Below are the code and all the weights of a small trained network. Each question names an input and a class and asks about switching units off, where a switched-off unit gives its printed mean instead of its output.

import numpy as np


def w(rows, s, z=0):
    codes = np.array(rows[::2]) - 128.0
    scale = np.full(codes.shape[1], s)
    scale[-1] = z or s
    return codes * scale


def norm(h):
    return h / np.sqrt((h * h).mean(-1, keepdims=True) + 1e-5)


def f(y):
    return np.maximum(y, 0)


def log_softmax(a):
    a = a - a.max(-1, keepdims=True)
    return a - np.log(np.exp(a).sum(-1, keepdims=True))


def net(x, mask):
    res = np.array(x, float).reshape(1, 2) / 4 @ E
    u = 0
    for l in range(3):
        y = f(norm(res) @ A[l][:, :-1].T + A[l][:, -1])
        res = res + np.where(mask[u : u + 5], y, B[l][:, -1]) @ B[l][:, :-1]
        u += 5
    return log_softmax(norm(res)[-1] @ U[:, :-1].T + U[:, -1])


A, B = {}, {}
E = w([
[72,131,146,61,178,143,165,129,240,57,105],'x0',
[142,134,118,111,104,6,173,130,151,190,135],'x1',
],0.011)
A[0] = w([
[129,125,123,113,125,161,129,131,78,146,136,34],'L0N1',
[145,134,132,154,106,63,122,128,4,220,126,13],'L0N2',
[131,139,134,140,121,181,108,127,18,148,132,6],'L0N3',
[125,137,132,108,118,10,136,131,117,204,132,58],'L0N4',
[115,133,128,112,130,172,145,138,122,120,128,80],'L0N5',
],0.019,0.0024)
B[0] = w([
[147,103,112,166,138,150,153,128,150,130,108,159],'L0N1',
[76,103,86,14,110,83,119,144,101,187,212,254],'L0N2',
[130,82,123,212,164,158,118,133,120,95,77,211],'L0N3',
[183,125,134,250,117,97,130,115,133,110,83,226],'L0N4',
[170,182,178,119,180,186,60,56,132,140,121,158],'L0N5',
],0.014,0.024)
A[1] = w([
[166,197,166,157,109,146,168,134,159,71,71,134],'L1N1',
[162,194,171,66,160,145,61,60,143,149,155,6],'L1N2',
[76,118,102,2,133,144,127,152,109,162,182,142],'L1N3',
[114,137,151,96,173,203,110,127,153,118,102,82],'L1N4',
[94,123,136,109,134,181,141,139,155,76,122,188],'L1N5',
],0.024,0.0019)
B[1] = w([
[85,139,153,56,119,202,98,142,198,162,152,227],'L1N1',
[141,146,158,61,82,132,94,150,171,153,145,236],'L1N2',
[135,202,197,7,109,173,19,68,105,99,252,198],'L1N3',
[114,94,74,160,138,80,157,125,36,114,160,253],'L1N4',
[180,127,112,170,121,81,98,108,66,154,141,200],'L1N5',
],0.016,0.02)
A[2] = w([
[129,187,133,24,87,133,157,155,54,114,155,117],'L2N1',
[149,105,164,207,145,235,84,135,155,76,62,250],'L2N2',
[131,94,117,143,81,68,176,159,123,145,97,100],'L2N3',
[129,144,195,76,151,209,135,155,220,37,56,53],'L2N4',
[134,191,190,161,162,249,143,98,140,78,72,28],'L2N5',
],0.02,0.0024)
B[2] = w([
[112,113,124,90,136,126,108,90,95,135,188,252],'L2N1',
[117,180,180,131,143,147,145,75,148,89,127,195],'L2N2',
[145,137,99,91,141,178,165,172,85,147,82,154],'L2N3',
[37,114,167,75,57,101,157,139,181,126,117,165],'L2N4',
[75,4,87,124,117,88,117,177,136,140,115,157],'L2N5',
],0.023,0.022)
U = w([
[103,101,110,49,110,118,41,92,65,163,241,208],'0',
[148,169,110,120,184,149,104,202,169,97,87,1],'1',
[217,131,47,171,103,95,179,206,68,203,44,126],'2',
[173,154,93,138,166,134,113,178,194,87,109,3],'3',
[172,170,110,149,131,126,112,189,175,70,116,16],'4',
[98,94,157,234,205,199,90,45,100,44,105,161],'5',
[187,248,176,175,98,173,184,116,194,168,31,71],'6',
[27,122,194,80,62,136,134,133,254,124,96,209],'7',
],0.011,0.0042)

Each question gives the input, the list of numbers given to net, and the class t.
The units are the neurons (one row each of A and B). Each row of codes is followed by its name. A weight is (code - 128) times the scale printed after its matrix; where a second scale follows, it is the last column's (A, B and U).
mask holds one flag per neuron, layer by layer. A switched-off neuron (its flag False) gives its mean, the last column of its row in B, instead of its output. The means were averaged over made-up inputs and are rounded, as every weight is.
A unit's drop is (log p(t) with every unit on - log p(t) with that unit switched off) / (log p(t) with every unit on - log p(t) with every unit switched off).
top k neurons: the k neurons with the biggest drops, biggest first
k most important neurons of layer l: the k neurons of layer l with the biggest drops, biggest first
drop of u: that unit's drop, to one decimal
input [1,-7], class 5: top 2 neurons => (L0N2 L1N3)
input [1,7], class 2: top 2 neurons => (L0N4 L0N3)
input [-1,-1], class 5: top 2 neurons => (L0N3 L1N4)
input [2,6], class 7: top 4 neurons => (L0N2 L1N4 L1N1 L1N5)
input [0,-5], class 5: top 3 neurons => (L0N2 L0N4 L0N3)
input [-6,-5], class 5: top 4 neurons => (L0N3 L0N1 L1N2 L2N1)
input [-1,-8], class 5: top 2 neurons => (L0N2 L0N4)
input [0,-6], class 5: 2 most important neurons of layer 0 => (L0N2 L0N4)
input [-1,-3], class 5: top neuron => (L0N4)
input [-1,8], class 2: drop of L0N4 => 1.1
input [-2,5], class 2: drop of L1N3 => 0.3
input [8,6], class 7: drop of L0N2 => 1.3
input [7,5], class 7: drop of L0N2 => 1.2
